Here is a tiny trained network, its code and every weight. The questions are about switching its units off for an input and a target symbol, where a switched-off unit gives its printed mean instead of its output.

import numpy as np


def w(rows, s, z=0):
    codes = np.array(rows[::2]) - 128.0
    scale = np.full(codes.shape[1], s)
    scale[-1] = z or s
    return codes * scale


def f(y):
    return np.maximum(y, 0)


def softmax(a):
    e = np.exp(a - a.max(-1, keepdims=True))
    return e / e.sum(-1, keepdims=True)


def log_softmax(a):
    a = a - a.max(-1, keepdims=True)
    return a - np.log(np.exp(a).sum(-1, keepdims=True))


def net(x, mask):
    ids = ['βεηθμφω'.index(c) for c in x.split()]
    T = len(ids)
    res = E[ids] + P[:T]
    r = res
    for j in range(3):
        rows = slice(4 * j, 4 * j + 4)
        q, k, v = (r @ M[0][rows].T for M in (Q, K, V))
        z = softmax(np.where(np.tri(T) > 0, q @ k.T / 4**0.5, -1e9)) @ v
        o = O[0][rows]
        res = res + np.where(mask[j], z, o[:, -1]) @ o[:, :-1]
    y = f(res @ A[0][:, :-1].T + A[0][:, -1])
    res = res + np.where(mask[3:15], y, B[0][:, -1]) @ B[0][:, :-1]
    return log_softmax(res[-1] @ U[:, :-1].T + U[:, -1])


Q, K, V, O, A, B = {}, {}, {}, {}, {}, {}
E = w([
[182,63,77,106],'β',
[124,174,128,9],'ε',
[149,231,71,107],'η',
[199,119,143,165],'θ',
[127,238,105,158],'μ',
[151,40,189,100],'φ',
[69,32,169,97],'ω',
],0.015)
P = w([
[86,142,128,100],'0',
[85,90,49,98],'1',
[204,198,145,108],'2',
[93,128,169,121],'3',
[101,142,45,148],'4',
[180,193,126,118],'5',
[94,122,173,121],'6',
[105,120,41,179],'7',
[190,197,132,105],'8',
[95,125,173,115],'9',
[70,72,54,247],'10',
[223,227,124,61],'11',
[88,120,164,115],'12',
],0.015)
Q[0] = w([
[93,227,94,47],'h0',
[244,154,141,80],'h0',
[68,135,137,79],'h0',
[46,87,137,112],'h0',
[76,112,177,81],'h1',
[115,107,128,135],'h1',
[119,65,57,134],'h1',
[2,82,131,166],'h1',
[194,29,107,118],'h2',
[36,148,158,82],'h2',
[140,149,180,67],'h2',
[193,136,125,150],'h2',
],0.011)
K[0] = w([
[70,206,101,116],'h0',
[140,2,111,212],'h0',
[121,150,187,105],'h0',
[13,149,181,52],'h0',
[122,93,128,45],'h1',
[181,106,125,81],'h1',
[180,131,114,53],'h1',
[123,118,231,102],'h1',
[85,37,208,238],'h2',
[107,245,103,6],'h2',
[117,112,84,92],'h2',
[110,158,112,211],'h2',
],0.0097)
V[0] = w([
[151,77,26,138],'h0',
[164,156,91,220],'h0',
[121,68,2,202],'h0',
[146,230,115,62],'h0',
[67,149,72,148],'h1',
[155,137,105,88],'h1',
[215,201,191,116],'h1',
[125,64,130,150],'h1',
[72,196,143,149],'h2',
[137,108,250,174],'h2',
[140,187,134,102],'h2',
[176,94,102,132],'h2',
],0.0093)
O[0] = w([
[98,97,87,135,163],'h0',
[146,147,121,161,89],'h0',
[112,101,116,138,114],'h0',
[119,199,103,113,238],'h0',
[82,201,133,150,154],'h1',
[112,136,12,86,187],'h1',
[179,63,104,138,143],'h1',
[129,130,134,160,74],'h1',
[151,114,178,130,127],'h2',
[148,131,94,119,2],'h2',
[135,97,144,148,212],'h2',
[115,154,116,125,124],'h2',
],0.011,0.0065)
A[0] = w([
[58,168,176,120,76],'n0',
[183,38,223,185,245],'n1',
[118,110,178,74,135],'n2',
[183,223,131,98,223],'n3',
[158,173,210,87,173],'n4',
[196,74,147,58,124],'n5',
[126,58,82,186,154],'n6',
[65,37,129,74,101],'n7',
[120,116,208,32,83],'n8',
[84,136,101,4,255],'n9',
[120,166,65,145,221],'n10',
[139,124,181,184,202],'n11',
],0.013,0.007)
B[0] = w([
[162,237,72,63,159],'n0',
[157,47,205,125,143],'n1',
[172,34,23,99,156],'n2',
[162,49,97,197,216],'n3',
[202,146,126,127,180],'n4',
[1,158,140,34,150],'n5',
[113,185,155,182,153],'n6',
[175,211,91,16,148],'n7',
[119,98,83,50,174],'n8',
[117,124,167,255,251],'n9',
[92,132,165,46,188],'n10',
[107,92,205,108,136],'n11',
],0.0069,0.024)
U = w([
[62,184,153,74,231],'β',
[218,63,22,142,139],'ε',
[190,169,157,168,104],'η',
[139,1,205,201,252],'θ',
[246,213,218,89,40],'μ',
[172,72,150,85,24],'φ',
[207,166,155,50,2],'ω',
],0.0079,0.0036)

Each question gives the input, a string of symbols that net reads in full, and the target symbol t.
The units are the heads (4 rows each of Q, K, V and O) and the neurons (one row each of A and B). Each row of codes is followed by its name. A weight is (code - 128) times the scale printed after its matrix; where a second scale follows, it is the last column's (O, A, B and U).
mask holds one flag per unit, heads first, then neurons. A switched-off unit (its flag False) gives its mean, the last column of its rows in O or B, instead of its output. The means were averaged over made-up inputs and are rounded, as every weight is.
A unit's drop is (log p(t) with every unit on - log p(t) with that unit switched off) / (log p(t) with every unit on - log p(t) with every unit switched off).
The circuit of an input: a set's keep is (log p(t) with only the set's units on - log p(t) with every unit switched off) / (log p(t) with every unit on - log p(t) with every unit switched off). Starting from the 12 units with the biggest drops (on a tie, the unit counted first), units are removed one at a time, each time the one whose removal leaves the highest keep (on an exact tie, the one counted first), for as long as the keep stays at least 0.8.
circuit, biggest first: the units of the circuit, biggest drop first
most important unit: the unit with the biggest drop
k most important neurons: the k neurons with the biggest drops, biggest first
heads that matter: for each layer, one digit per head in row order, 1 if its drop is at least 0.15 and else 0, layers parted by /
input η ε ε ε η β β φ, target β: most important unit -> n3
input μ θ ε, target θ: circuit, biggest first -> (h0, n0)
input η ε θ, target ε: circuit, biggest first -> (n3, h2)
input θ θ θ θ θ ε β η θ φ β β β, target β: 3 most important neurons -> (n5, n3, n7)
input ε ε η, target ε: heads that matter -> 110
input ε θ ε β β η ε β μ, target β: heads that matter -> 110
input ε ε ε θ φ, target β: heads that matter -> 010
input ε ω ω φ, target φ: heads that matter -> 100
input ε β μ θ ε θ η θ θ, target θ: heads that matter -> 110
input φ β η ε ε ε ε ε θ μ, target μ: heads that matter -> 101
input ε ε ω, target ε: 2 most important neurons -> (n2, n10)
input μ η β ε ε θ μ θ θ, target θ: heads that matter -> 100
input ω ε θ η β ω θ β ε, target β: circuit, biggest first -> (h0, n3, h1)
input φ ε φ, target ε: heads that matter -> 111
input μ β η β β μ, target β: heads that matter -> 100
input ε μ ε ε η, target β: most important unit -> n10
input η ω ε θ φ φ β ω η, target θ: heads that matter -> 100
input φ φ ε β ε ω ε θ μ ε ω μ η, target μ: 2 most important neurons -> (n0, n4)
input β β θ, target β: heads that matter -> 111
input ε ε ω θ β η, target β: most important unit -> h0
input ω ε θ, target ε: heads that matter -> 101
input ε ε μ, target ε: 2 most important neurons -> (n3, n9)
input φ ε ε ε ω, target β: 4 most important neurons -> (n3, n7, n5, n4)
input β ε ε ω ε ε μ η β η β, target β: heads that matter -> 000
input θ θ η θ ε ε θ ω β ε φ ε, target φ: heads that matter -> 101
input ε ε η ε β φ ε ε ω ε β θ, target β: 2 most important neurons -> (n9, n3)
input ω θ μ, target θ: most important unit -> h0
